Below is a small trained network, with its code and all its weights. Each question gives an input and a target symbol and asks what happens when units are switched off, that is, made to give their printed mean instead of their output.

import numpy as np


def w(rows, s, z=0):
    codes = np.array(rows[::2]) - 128.0
    scale = np.full(codes.shape[1], s)
    scale[-1] = z or s
    return codes * scale


def norm(h):
    return h / np.sqrt((h * h).mean(-1, keepdims=True) + 1e-5)


def softmax(a):
    e = np.exp(a - a.max(-1, keepdims=True))
    return e / e.sum(-1, keepdims=True)


def log_softmax(a):
    a = a - a.max(-1, keepdims=True)
    return a - np.log(np.exp(a).sum(-1, keepdims=True))


def net(x, mask):
    ids = ['ΛΞΠΦαβγζτ'.index(c) for c in x.split()]
    T = len(ids)
    res = E[ids] + P[:T]
    u = 0
    for l in range(3):
        r = norm(res)
        for j in range(2):
            rows = slice(3 * j, 3 * j + 3)
            q, k, v = (r @ M[l][rows].T for M in (Q, K, V))
            z = softmax(np.where(np.tri(T) > 0, q @ k.T / 3**0.5, -1e9)) @ v
            o = O[l][rows]
            res = res + np.where(mask[u + j], z, o[:, -1]) @ o[:, :-1]
        u += 2
    return log_softmax(norm(res)[-1] @ U[:, :-1].T + U[:, -1])


Q, K, V, O = {}, {}, {}, {}
E = w([
[38,32,169,85],'Λ',
[155,197,32,187],'Ξ',
[126,99,203,87],'Π',
[144,20,58,77],'Φ',
[120,54,249,104],'α',
[167,95,54,29],'β',
[95,23,151,72],'γ',
[123,13,230,102],'ζ',
[206,76,164,113],'τ',
],0.0017)
P = w([
[104,2,193,129],'0',
[144,202,105,18],'1',
[99,81,44,149],'2',
[154,152,148,104],'3',
[99,77,28,149],'4',
[139,142,155,124],'5',
],0.0034)
Q[0] = w([
[121,77,173,169],'0.h0',
[170,150,101,140],'0.h0',
[79,52,194,123],'0.h0',
[216,124,133,136],'0.h1',
[98,138,140,109],'0.h1',
[255,126,84,188],'0.h1',
],0.0054)
K[0] = w([
[174,88,202,109],'0.h0',
[101,96,74,135],'0.h0',
[189,144,252,128],'0.h0',
[225,168,136,68],'0.h1',
[121,114,163,184],'0.h1',
[178,154,88,28],'0.h1',
],0.0041)
V[0] = w([
[146,105,158,42],'0.h0',
[125,161,137,91],'0.h0',
[186,91,173,70],'0.h0',
[162,108,162,5],'0.h1',
[95,102,153,137],'0.h1',
[101,130,180,91],'0.h1',
],0.0035)
O[0] = w([
[147,253,102,110,217],'0.h0',
[133,136,176,139,111],'0.h0',
[156,249,66,116,213],'0.h0',
[89,219,156,82,253],'0.h1',
[181,171,110,107,148],'0.h1',
[157,158,161,86,148],'0.h1',
],0.0029,0.0018)
Q[1] = w([
[115,142,129,153],'1.h0',
[236,174,148,151],'1.h0',
[110,79,126,80],'1.h0',
[87,65,116,67],'1.h1',
[196,164,254,66],'1.h1',
[163,154,47,152],'1.h1',
],0.0078)
K[1] = w([
[110,154,126,172],'1.h0',
[82,210,93,79],'1.h0',
[139,80,135,109],'1.h0',
[135,102,168,41],'1.h1',
[98,209,3,97],'1.h1',
[147,36,116,218],'1.h1',
],0.0071)
V[1] = w([
[96,155,102,125],'1.h0',
[173,104,161,139],'1.h0',
[100,188,132,133],'1.h0',
[61,127,168,192],'1.h1',
[152,104,195,253],'1.h1',
[168,162,190,109],'1.h1',
],0.0063)
O[1] = w([
[118,115,187,91,127],'1.h0',
[130,130,87,150,119],'1.h0',
[125,69,152,104,103],'1.h0',
[89,77,140,142,42],'1.h1',
[122,3,188,218,1],'1.h1',
[175,66,121,85,136],'1.h1',
],0.006,0.003)
Q[2] = w([
[170,56,73,126],'2.h0',
[145,80,100,144],'2.h0',
[110,202,180,108],'2.h0',
[138,70,1,131],'2.h1',
[162,159,189,103],'2.h1',
[124,152,241,98],'2.h1',
],0.0072)
K[2] = w([
[97,89,129,184],'2.h0',
[121,83,123,159],'2.h0',
[133,193,138,78],'2.h0',
[142,2,191,185],'2.h1',
[89,161,112,122],'2.h1',
[107,249,49,121],'2.h1',
],0.0085)
V[2] = w([
[45,139,118,216],'2.h0',
[193,142,222,68],'2.h0',
[111,90,216,121],'2.h0',
[145,51,197,59],'2.h1',
[57,150,111,3],'2.h1',
[228,181,118,114],'2.h1',
],0.0042)
O[2] = w([
[157,190,183,116,43],'2.h0',
[117,91,2,120,113],'2.h0',
[108,198,56,106,2],'2.h0',
[32,74,161,53,80],'2.h1',
[19,123,75,202,207],'2.h1',
[163,63,60,158,211],'2.h1',
],0.0042,0.0022)
U = w([
[3,165,199,109,67],'Λ',
[160,172,231,193,255],'Ξ',
[91,75,109,114,36],'Π',
[135,189,43,198,137],'Φ',
[102,73,165,83,124],'α',
[154,215,115,35,170],'β',
[65,109,99,202,143],'γ',
[123,94,170,88,81],'ζ',
[254,51,99,137,47],'τ',
],0.0084,0.0027)

Each question gives the input, a string of symbols that net reads in full, and the target symbol t.
The units are the heads (3 rows each of Q, K, V and O). Each row of codes is followed by its name. A weight is (code - 128) times the scale printed after its matrix; where a second scale follows, it is the last column's (O and U).
mask holds one flag per head, layer by layer. A switched-off head (its flag False) gives its mean, the last column of its rows in O, instead of its output. The means were averaged over made-up inputs and are rounded, as every weight is.
A unit's drop is (log p(t) with every unit on - log p(t) with that unit switched off) / (log p(t) with every unit on - log p(t) with every unit switched off).
The circuit of an input: a set's keep is (log p(t) with only the set's units on - log p(t) with every unit switched off) / (log p(t) with every unit on - log p(t) with every unit switched off). Starting from all 6 units, units are removed one at a time, each time the one whose removal leaves the highest keep (on an exact tie, the one counted first), for as long as the keep stays at least 0.8.
circuit, biggest first: the units of the circuit, biggest drop first
unit that matters most: the unit with the biggest drop
heads that matter: for each layer, one digit per head in row order, 1 if its drop is at least 0.15 and else 0, layers parted by /
drop when u is switched off: that unit's drop, to one decimal
input Ξ β Ξ, target Ξ: unit that matters most	1.h1
input Ξ α Ξ Φ τ, target Ξ: circuit, biggest first	(1.h1, 2.h0, 2.h1)
input β Ξ Ξ Ξ, target γ: heads that matter	11 / 11 / 00
input α τ Λ Ξ γ, target α: heads that matter	00 / 01 / 01
input Ξ Λ Ξ Λ ζ, target Ξ: heads that matter	00 / 01 / 00
input Ξ Ξ τ α Ξ Ξ, target Ξ: heads that matter	11 / 01 / 10
input Λ Π τ, target Λ: heads that matter	00 / 01 / 01
input Ξ β γ Ξ Λ, target Ξ: circuit, biggest first	(1.h1, 2.h0, 2.h1, 1.h0)
input Ξ τ Π, target Ξ: circuit, biggest first	(1.h1, 2.h1, 2.h0, 1.h0)
input Φ α Ξ Π Ξ Π, target Φ: heads that matter	00 / 00 / 11
input Ξ Ξ Ξ Ξ β, target Ξ: heads that matter	00 / 01 / 11
input τ β γ, target τ: circuit, biggest first	(1.h1, 1.h0, 2.h1)
input τ Φ Ξ Ξ Ξ, target τ: heads that matter	10 / 11 / 01
input Ξ Φ τ Ξ ζ, target Ξ: unit that matters most	1.h1
input Ξ Ξ Φ, target Ξ: circuit, biggest first	(1.h1, 2.h0, 2.h1, 1.h0)
input α Ξ α, target α: circuit, biggest first	(1.h1, 2.h1)
input Λ Ξ α, target Λ: circuit, biggest first	(1.h1, 2.h1)
input Ξ Ξ β ζ β, target Ξ: heads that matter	00 / 01 / 10
input τ Φ ζ Φ β, target τ: heads that matter	10 / 11 / 01
input γ α Ξ Ξ γ, target γ: unit that matters most	0.h0
input Ξ Ξ γ β Φ, target Ξ: heads that matter	00 / 01 / 11
input τ Φ τ, target τ: drop when 0.h0 is switched off	0.2
input Ξ ζ Ξ Φ Π, target Ξ: drop when 2.h0 is switched off	0.1
input τ Ξ τ τ Φ, target τ: drop when 1.h1 is switched off	0.9
